Below are the code and all the weights of a small trained network. Each question names an input and a target symbol and asks about switching units off, where a switched-off unit gives its printed mean instead of its output.

import numpy as np


def w(rows, s, z=0):
    codes = np.array(rows[::2]) - 128.0
    scale = np.full(codes.shape[1], s)
    scale[-1] = z or s
    return codes * scale


def f(y):
    return y / 2 * (1 + np.tanh(0.7978845608 * (y + 0.044715 * y**3)))


def softmax(a):
    e = np.exp(a - a.max(-1, keepdims=True))
    return e / e.sum(-1, keepdims=True)


def log_softmax(a):
    a = a - a.max(-1, keepdims=True)
    return a - np.log(np.exp(a).sum(-1, keepdims=True))


def net(x, mask):
    ids = ['γδεζηλπψ'.index(c) for c in x.split()]
    T = len(ids)
    res = E[ids] + P[:T]
    u = 0
    for l in range(2):
        r = res
        for j in range(3):
            rows = slice(2 * j, 2 * j + 2)
            q, k, v = (r @ M[l][rows].T for M in (Q, K, V))
            z = softmax(np.where(np.tri(T) > 0, q @ k.T / 2**0.5, -1e9)) @ v
            o = O[l][rows]
            res = res + np.where(mask[u + j], z, o[:, -1]) @ o[:, :-1]
        u += 3
        y = f(res @ A[l][:, :-1].T + A[l][:, -1])
        res = res + np.where(mask[u : u + 16], y, B[l][:, -1]) @ B[l][:, :-1]
        u += 16
    return log_softmax(res[-1] @ U[:, :-1].T + U[:, -1])


Q, K, V, O, A, B = {}, {}, {}, {}, {}, {}
E = w([
[195,133,110,145,140,47,82,60],'γ',
[90,242,198,139,78,119,135,110],'δ',
[242,157,180,123,67,76,159,142],'ε',
[84,151,139,168,159,86,92,10],'ζ',
[84,244,72,93,153,41,168,104],'η',
[71,1,120,33,164,251,45,239],'λ',
[163,123,61,203,2,155,129,98],'π',
[125,109,189,80,106,55,226,59],'ψ',
],0.0088)
P = w([
[119,47,121,254,227,32,141,212],'0',
[117,127,59,106,29,189,86,56],'1',
[127,167,80,82,78,177,103,51],'2',
[147,169,115,67,97,158,101,67],'3',
[149,170,125,54,115,129,96,74],'4',
[139,169,147,56,128,116,91,82],'5',
[149,172,159,53,131,107,80,108],'6',
[145,171,176,56,147,111,80,91],'7',
[141,176,180,40,141,93,66,110],'8',
],0.0051)
Q[0] = w([
[135,138,151,127,159,125,129,152],'L0H0',
[134,136,189,110,205,108,116,149],'L0H0',
[95,35,78,116,114,255,77,171],'L0H1',
[105,95,93,148,125,186,169,180],'L0H1',
[126,102,156,6,159,147,68,149],'L0H2',
[137,164,75,205,79,113,163,96],'L0H2',
],0.01)
K[0] = w([
[110,124,131,108,118,142,125,120],'L0H0',
[102,101,126,85,124,170,105,146],'L0H0',
[128,144,135,253,131,44,190,130],'L0H1',
[95,183,153,182,103,96,191,101],'L0H1',
[117,99,73,136,252,125,116,145],'L0H2',
[142,155,188,107,21,138,128,111],'L0H2',
],0.011)
V[0] = w([
[124,92,180,168,171,91,169,128],'L0H0',
[176,225,133,149,59,69,147,2],'L0H0',
[67,78,138,102,182,182,111,198],'L0H1',
[214,65,73,138,113,146,83,150],'L0H1',
[191,128,162,171,116,101,123,102],'L0H2',
[150,168,108,208,150,66,164,123],'L0H2',
],0.0075)
O[0] = w([
[165,4,150,203,177,60,152,152,96],'L0H0',
[70,49,19,231,18,254,146,101,166],'L0H0',
[84,70,24,176,89,206,171,162,233],'L0H1',
[217,164,40,104,49,133,65,170,252],'L0H1',
[151,134,60,100,20,110,153,193,146],'L0H2',
[68,72,59,34,58,137,200,131,122],'L0H2',
],0.005,0.0032)
A[0] = w([
[133,177,170,89,147,89,126,145,90],'L0N0',
[116,7,101,151,68,220,137,159,63],'L0N1',
[82,107,100,100,121,152,130,149,161],'L0N2',
[125,108,99,163,112,121,178,138,110],'L0N3',
[88,57,157,158,179,141,114,132,123],'L0N4',
[90,106,160,76,149,140,158,106,124],'L0N5',
[63,113,111,146,108,237,190,165,2],'L0N6',
[83,54,136,170,161,160,129,122,90],'L0N7',
[89,180,179,131,123,110,144,120,148],'L0N8',
[183,167,222,122,113,81,165,114,194],'L0N9',
[176,104,155,134,156,78,151,166,82],'L0N10',
[141,156,101,130,86,142,168,122,103],'L0N11',
[126,171,136,113,164,47,111,88,178],'L0N12',
[139,91,154,139,127,73,151,87,145],'L0N13',
[137,155,139,151,139,111,128,120,114],'L0N14',
[141,146,177,128,137,168,94,128,138],'L0N15',
],0.011,0.0041)
B[0] = w([
[159,183,194,98,224,119,131,161,180],'L0N0',
[32,166,27,65,141,92,235,192,255],'L0N1',
[128,99,79,62,77,175,139,99,205],'L0N2',
[80,79,151,172,116,161,105,117,163],'L0N3',
[169,106,103,195,207,199,199,91,148],'L0N4',
[136,149,163,46,174,160,175,40,149],'L0N5',
[245,7,54,128,163,41,116,109,144],'L0N6',
[165,137,102,192,215,182,232,76,100],'L0N7',
[55,236,200,125,115,119,182,143,139],'L0N8',
[234,167,234,70,14,56,195,147,189],'L0N9',
[186,86,67,150,149,54,150,228,146],'L0N10',
[130,115,85,191,171,178,129,119,244],'L0N11',
[64,192,107,96,203,1,115,78,251],'L0N12',
[123,32,186,131,118,10,144,66,151],'L0N13',
[116,149,134,111,133,103,123,136,114],'L0N14',
[150,94,166,176,134,163,78,119,190],'L0N15',
],0.006,0.0028)
Q[1] = w([
[148,206,84,139,77,119,74,145],'L1H0',
[132,136,55,189,74,197,108,126],'L1H0',
[125,96,130,115,119,213,147,170],'L1H1',
[125,146,191,126,170,44,116,134],'L1H1',
[143,130,247,114,155,131,130,219],'L1H2',
[160,106,167,149,178,127,136,200],'L1H2',
],0.011)
K[1] = w([
[141,110,144,90,169,175,95,148],'L1H0',
[131,121,201,23,122,155,93,105],'L1H0',
[151,58,181,171,178,99,127,181],'L1H1',
[45,149,110,2,108,135,137,122],'L1H1',
[106,162,121,191,98,65,155,117],'L1H2',
[113,119,110,149,86,75,196,100],'L1H2',
],0.011)
V[1] = w([
[138,178,147,88,135,87,166,142],'L1H0',
[86,123,186,116,81,143,79,80],'L1H0',
[139,166,132,149,170,198,90,56],'L1H1',
[139,129,165,254,171,110,171,92],'L1H1',
[90,140,102,89,83,68,171,132],'L1H2',
[154,171,114,137,96,125,58,192],'L1H2',
],0.0074)
O[1] = w([
[116,152,81,70,37,119,135,113,156],'L1H0',
[162,137,63,254,140,165,70,199,45],'L1H0',
[223,166,34,147,173,79,193,121,1],'L1H1',
[232,205,132,135,68,232,99,94,147],'L1H1',
[140,152,32,79,101,166,79,224,167],'L1H2',
[133,5,152,89,93,174,123,146,117],'L1H2',
],0.0055,0.0056)
A[1] = w([
[163,160,137,145,164,155,42,186,83],'L1N0',
[98,223,201,214,116,183,135,138,128],'L1N1',
[172,27,211,180,57,147,61,154,137],'L1N2',
[193,187,152,153,129,95,170,72,42],'L1N3',
[205,180,90,74,108,128,114,123,6],'L1N4',
[136,165,170,97,130,91,162,87,113],'L1N5',
[85,133,123,50,74,117,94,144,88],'L1N6',
[188,194,129,179,173,118,167,91,3],'L1N7',
[112,193,57,147,145,118,188,164,151],'L1N8',
[156,2,64,100,179,129,189,164,149],'L1N9',
[3,90,126,172,196,125,118,75,169],'L1N10',
[203,27,82,246,136,90,60,94,229],'L1N11',
[153,116,75,162,104,220,93,142,81],'L1N12',
[221,89,148,147,181,111,151,162,31],'L1N13',
[85,63,79,238,65,185,165,148,53],'L1N14',
[187,157,79,141,63,198,116,95,133],'L1N15',
],0.0069,0.0039)
B[1] = w([
[138,50,140,128,115,101,141,44,152],'L1N0',
[85,188,207,202,121,179,60,115,152],'L1N1',
[204,252,62,87,211,177,197,106,177],'L1N2',
[88,52,147,151,174,153,140,182,152],'L1N3',
[205,89,189,108,123,173,68,106,147],'L1N4',
[140,80,139,179,107,113,154,96,190],'L1N5',
[149,87,138,237,201,131,136,129,254],'L1N6',
[100,29,151,175,184,176,180,210,139],'L1N7',
[95,171,100,87,198,171,151,107,169],'L1N8',
[117,208,139,224,1,60,69,93,155],'L1N9',
[237,130,96,38,106,177,131,240,165],'L1N10',
[158,90,112,188,142,108,44,85,211],'L1N11',
[91,89,120,171,66,15,186,174,202],'L1N12',
[72,124,110,100,85,100,201,80,142],'L1N13',
[109,56,175,17,184,166,46,134,180],'L1N14',
[126,110,184,160,97,94,185,214,241],'L1N15',
],0.006,0.0063)
U = w([
[165,107,159,60,172,215,86,107,132],'γ',
[48,59,120,135,107,119,120,224,93],'δ',
[88,216,43,89,176,131,171,107,157],'ε',
[101,79,169,98,91,98,207,42,140],'ζ',
[72,198,198,183,95,146,93,114,88],'η',
[254,166,117,101,93,137,176,183,57],'λ',
[140,93,130,179,173,145,168,136,40],'π',
[174,111,89,167,120,76,30,61,250],'ψ',
],0.0052,0.0019)

Each question gives the input, a string of symbols that net reads in full, and the target symbol t.
The units are the heads (2 rows each of Q, K, V and O) and the neurons (one row each of A and B). Each row of codes is followed by its name. A weight is (code - 128) times the scale printed after its matrix; where a second scale follows, it is the last column's (O, A, B and U).
mask holds one flag per unit, layer by layer, with each layer's heads first. A switched-off unit (its flag False) gives its mean, the last column of its rows in O or B, instead of its output. The means were averaged over made-up inputs and are rounded, as every weight is.
A unit's drop is (log p(t) with every unit on - log p(t) with that unit switched off) / (log p(t) with every unit on - log p(t) with every unit switched off).
The circuit of an input: a set's keep is (log p(t) with only the set's units on - log p(t) with every unit switched off) / (log p(t) with every unit on - log p(t) with every unit switched off). Starting from the 12 units with the biggest drops (on a tie, the unit counted first), units are removed one at a time, each time the one whose removal leaves the highest keep (on an exact tie, the one counted first), for as long as the keep stays at least 0.8.
circuit, biggest first: the units of the circuit, biggest drop first
most important unit: the unit with the biggest drop
k most important neurons: the k neurons with the biggest drops, biggest first
top k neurons in layer l: the k neurons of layer l with the biggest drops, biggest first
heads that matter: for each layer, one digit per head in row order, 1 if its drop is at least 0.15 and else 0, layers parted by /
input λ ζ γ, target ζ: circuit, biggest first : L0H0, L1H0, L0N10, L0N0
input λ ε δ λ δ δ λ λ, target ζ: top neuron in layer 0 : L0N9
input η λ λ γ ε λ, target ε: heads that matter : 011 / 011
input λ γ λ η λ, target ζ: heads that matter : 111 / 010
input ψ δ γ ε ζ ψ λ ε, target η: heads that matter : 111 / 011
input γ γ γ ε, target λ: heads that matter : 010 / 000
input δ η γ η η, target ε: circuit, biggest first : L0H1, L1N8, L0N12, L1H2
input γ γ λ λ λ δ, target δ: circuit, biggest first : L1H1, L0H2, L0N1
input λ γ γ π, target ζ: circuit, biggest first : L0H0, L1H0, L0N10, L0N0
input δ π η ψ γ δ η λ γ, target π: 3 most important neurons : L0N4, L1N7, L0N15
input γ η η γ ε λ π, target δ: heads that matter : 101 / 000
input λ γ δ ζ, target ζ: heads that matter : 101 / 101
input ψ λ γ γ γ, target η: heads that matter : 110 / 011
input η γ γ γ λ ψ, target ε: heads that matter : 011 / 001
input δ λ γ γ, target π: most important unit : L0H2
input η δ π η γ λ ε, target ε: heads that matter : 011 / 001
input η ζ γ λ γ ε γ ε π, target ε: 2 most important neurons : L0N1, L1N8
input δ η γ γ ψ γ λ ψ, target π: top 2 neurons in layer 0 : L0N4, L0N7
input π λ γ η, target ψ: top 2 neurons in layer 0 : L0N1, L0N6
input λ γ η γ η, target ζ: top 2 neurons in layer 0 : L0N10, L0N4
input ε γ η π γ λ η η, target γ: heads that matter : 111 / 011
input γ η π, target δ: heads that matter : 100 / 000
input ε δ λ γ γ ψ ζ γ, target γ: top 2 neurons in layer 1 : L1N14, L1N10
input π γ π δ, target η: top 2 neurons in layer 1 : L1N1, L1N10
input γ γ δ, target η: heads that matter : 010 / 000
input ε γ γ λ γ γ γ, target γ: top 2 neurons in layer 0 : L0N10, L0N9
input γ γ γ ζ γ λ δ, target δ: most important unit : L0H1
input ε λ γ δ ζ γ γ ε η, target γ: most important unit : L0H1
